Below is a small trained network, with its code and all its weights. Each question gives an input and a target symbol and asks what happens when units are switched off, that is, made to give their printed mean instead of their output.

import numpy as np


def w(rows, s, z=0):
    codes = np.array(rows[::2]) - 128.0
    scale = np.full(codes.shape[1], s)
    scale[-1] = z or s
    return codes * scale


def norm(h):
    return h / np.sqrt((h * h).mean(-1, keepdims=True) + 1e-5)


def f(y):
    return np.maximum(y, 0)


def softmax(a):
    e = np.exp(a - a.max(-1, keepdims=True))
    return e / e.sum(-1, keepdims=True)


def log_softmax(a):
    a = a - a.max(-1, keepdims=True)
    return a - np.log(np.exp(a).sum(-1, keepdims=True))


def net(x, mask):
    ids = ['αβδεηθξτψ'.index(c) for c in x.split()]
    T = len(ids)
    res = E[ids] + P[:T]
    r = norm(res)
    for j in range(3):
        rows = slice(2 * j, 2 * j + 2)
        q, k, v = (r @ M[0][rows].T for M in (Q, K, V))
        z = softmax(np.where(np.tri(T) > 0, q @ k.T / 2**0.5, -1e9)) @ v
        o = O[0][rows]
        res = res + np.where(mask[j], z, o[:, -1]) @ o[:, :-1]
    y = f(norm(res) @ A[0][:, :-1].T + A[0][:, -1])
    res = res + np.where(mask[3:7], y, B[0][:, -1]) @ B[0][:, :-1]
    return log_softmax(norm(res)[-1] @ U[:, :-1].T + U[:, -1])


Q, K, V, O, A, B = {}, {}, {}, {}, {}, {}
E = w([
[142,93,196,191,58,141,139,173,59,99,101,120],'α',
[103,134,128,199,118,135,200,239,123,105,123,152],'β',
[76,169,126,162,176,36,97,52,145,115,79,128],'δ',
[116,114,150,193,142,112,86,196,56,26,114,122],'ε',
[202,117,114,92,145,59,37,114,111,132,56,132],'η',
[45,170,121,198,118,116,119,95,188,213,117,135],'θ',
[159,133,194,102,134,108,6,98,163,140,121,98],'ξ',
[182,166,137,146,183,85,105,149,121,206,163,139],'τ',
[115,209,118,117,112,117,96,134,152,186,68,174],'ψ',
],0.018)
P = w([
[24,91,139,50,99,66,81,134,135,197,222,226],'0',
[112,202,66,179,41,64,74,162,186,177,78,51],'1',
[173,112,126,182,133,114,111,62,186,164,142,252],'2',
[153,235,139,206,77,86,90,172,183,133,66,78],'3',
[157,114,165,194,151,128,149,70,145,141,149,234],'4',
[120,165,174,191,122,94,156,167,132,140,49,67],'5',
[160,115,194,171,182,193,162,93,130,104,120,217],'6',
[106,184,193,149,171,169,152,207,108,120,70,85],'7',
],0.012)
Q[0] = w([
[98,170,214,188,180,114,109,173,122,154,64,184],'h1',
[147,61,132,94,153,161,169,32,94,97,195,224],'h1',
[172,96,103,82,134,152,168,72,114,72,119,210],'h2',
[146,85,182,193,163,183,131,96,164,141,179,254],'h2',
[141,102,177,166,171,128,155,89,107,90,137,253],'h3',
[139,60,103,75,135,166,192,23,83,74,216,196],'h3',
],0.051)
K[0] = w([
[47,110,150,87,134,114,148,171,68,118,148,141],'h1',
[61,142,94,41,142,62,69,103,149,205,176,168],'h1',
[111,98,76,98,51,59,108,106,162,151,185,188],'h2',
[2,115,153,101,121,144,133,155,106,178,233,164],'h2',
[10,94,154,30,101,75,106,154,109,166,179,146],'h3',
[146,146,82,94,125,82,70,66,181,201,122,141],'h3',
],0.05)
V[0] = w([
[205,104,124,70,15,181,178,197,112,184,99,167],'h1',
[128,171,39,66,166,80,255,129,154,120,69,189],'h1',
[164,115,107,115,166,72,162,148,102,134,112,163],'h2',
[169,152,105,172,151,84,123,175,79,172,171,141],'h2',
[106,118,28,184,165,111,132,231,100,26,155,181],'h3',
[103,122,153,169,115,176,227,145,232,166,215,89],'h3',
],0.04)
O[0] = w([
[177,119,99,44,57,198,168,227,115,139,143,129,47],'h1',
[166,216,105,155,95,159,93,167,248,100,60,105,45],'h1',
[170,134,159,148,124,131,94,183,122,125,113,108,106],'h2',
[158,103,184,151,157,159,108,167,153,138,156,146,251],'h2',
[106,12,162,130,169,115,145,153,113,50,35,152,187],'h3',
[97,82,97,187,85,75,151,149,179,146,213,69,20],'h3',
],0.018,0.016)
A[0] = w([
[143,222,35,87,28,184,135,178,214,130,126,94,8],'n1',
[153,46,84,69,41,144,179,199,99,149,199,111,92],'n2',
[97,8,59,153,58,105,159,254,223,30,139,54,76],'n3',
[74,132,57,209,46,58,160,115,175,146,218,48,114],'n4',
],0.042,0.0017)
B[0] = w([
[67,120,9,132,175,146,134,179,148,86,165,164,243],'n1',
[115,239,153,180,126,103,190,174,147,149,75,73,203],'n2',
[239,34,60,50,201,80,87,98,158,190,97,44,254],'n3',
[197,86,151,126,4,126,193,83,163,118,100,199,206],'n4',
],0.027,0.042)
U = w([
[98,168,167,129,86,115,224,204,80,175,118,70,216],'α',
[181,68,83,47,148,84,157,134,134,202,111,56,88],'β',
[100,191,120,172,125,76,89,59,150,122,106,91,100],'δ',
[77,8,164,116,125,129,159,161,34,93,97,157,149],'ε',
[197,179,141,3,72,209,89,138,59,145,85,155,2],'η',
[171,95,126,115,34,134,209,82,166,157,142,201,143],'θ',
[93,122,102,41,106,106,145,61,22,194,242,97,126],'ξ',
[171,97,192,147,152,157,127,193,147,202,226,160,40],'τ',
[92,125,28,106,142,153,166,175,141,119,172,181,226],'ψ',
],0.0068,0.0019)

Each question gives the input, a string of symbols that net reads in full, and the target symbol t.
The units are the heads (2 rows each of Q, K, V and O) and the neurons (one row each of A and B). Each row of codes is followed by its name. A weight is (code - 128) times the scale printed after its matrix; where a second scale follows, it is the last column's (O, A, B and U).
mask holds one flag per unit, heads first, then neurons. A switched-off unit (its flag False) gives its mean, the last column of its rows in O or B, instead of its output. The means were averaged over made-up inputs and are rounded, as every weight is.
A unit's drop is (log p(t) with every unit on - log p(t) with that unit switched off) / (log p(t) with every unit on - log p(t) with every unit switched off).
The circuit of an input: a set's keep is (log p(t) with only the set's units on - log p(t) with every unit switched off) / (log p(t) with every unit on - log p(t) with every unit switched off). Starting from all 7 units, units are removed one at a time, each time the one whose removal leaves the highest keep (on an exact tie, the one counted first), for as long as the keep stays at least 0.8.
circuit, biggest first: the units of the circuit, biggest drop first
most important unit: the unit with the biggest drop
top k neurons: the k neurons with the biggest drops, biggest first
which heads matter: for each layer, one digit per head in row order, 1 if its drop is at least 0.15 and else 0, layers parted by /
drop when u is switched off: that unit's drop, to one decimal
input τ ψ ε, target τ: which heads matter	010
input ε ψ α ξ η δ β, target ε: circuit, biggest first	(h3)
input ψ α δ ψ ψ ψ ε, target ψ: circuit, biggest first	(h1; n1)
input ξ ψ ψ ψ ε, target ξ: circuit, biggest first	(h1; h3)
input ψ ξ ξ, target ψ: circuit, biggest first	(h1; n1)
input θ θ δ δ β, target θ: which heads matter	001
input ψ α ψ β ψ ψ τ, target ψ: which heads matter	100
input η β θ β β, target η: which heads matter	001
input θ θ δ, target θ: circuit, biggest first	(h3; n4)
input θ α θ δ, target α: which heads matter	100
input τ δ τ θ δ, target τ: circuit, biggest first	(h2; n3; n1; n4)
input α τ τ ξ, target α: circuit, biggest first	(h1; n2)
input η ψ ψ α ξ θ θ η, target α: top 2 neurons	(n2; n3)
input θ β ψ η ψ, target θ: most important unit	h3
input β ε θ τ ε ψ ψ θ, target ε: which heads matter	001
input δ δ ψ β ψ ψ τ, target δ: which heads matter	100
input ψ α θ ε ψ ψ β, target ψ: drop when n1 is switched off	0.2
input η θ ξ η ψ, target η: drop when h3 is switched off	0.3
input ε ψ ψ ψ ξ α θ ε, target ε: drop when n3 is switched off	0.1
input ε θ ξ η δ α η, target ε: drop when h3 is switched off	0.2
input ψ θ α, target ψ: most important unit	h1
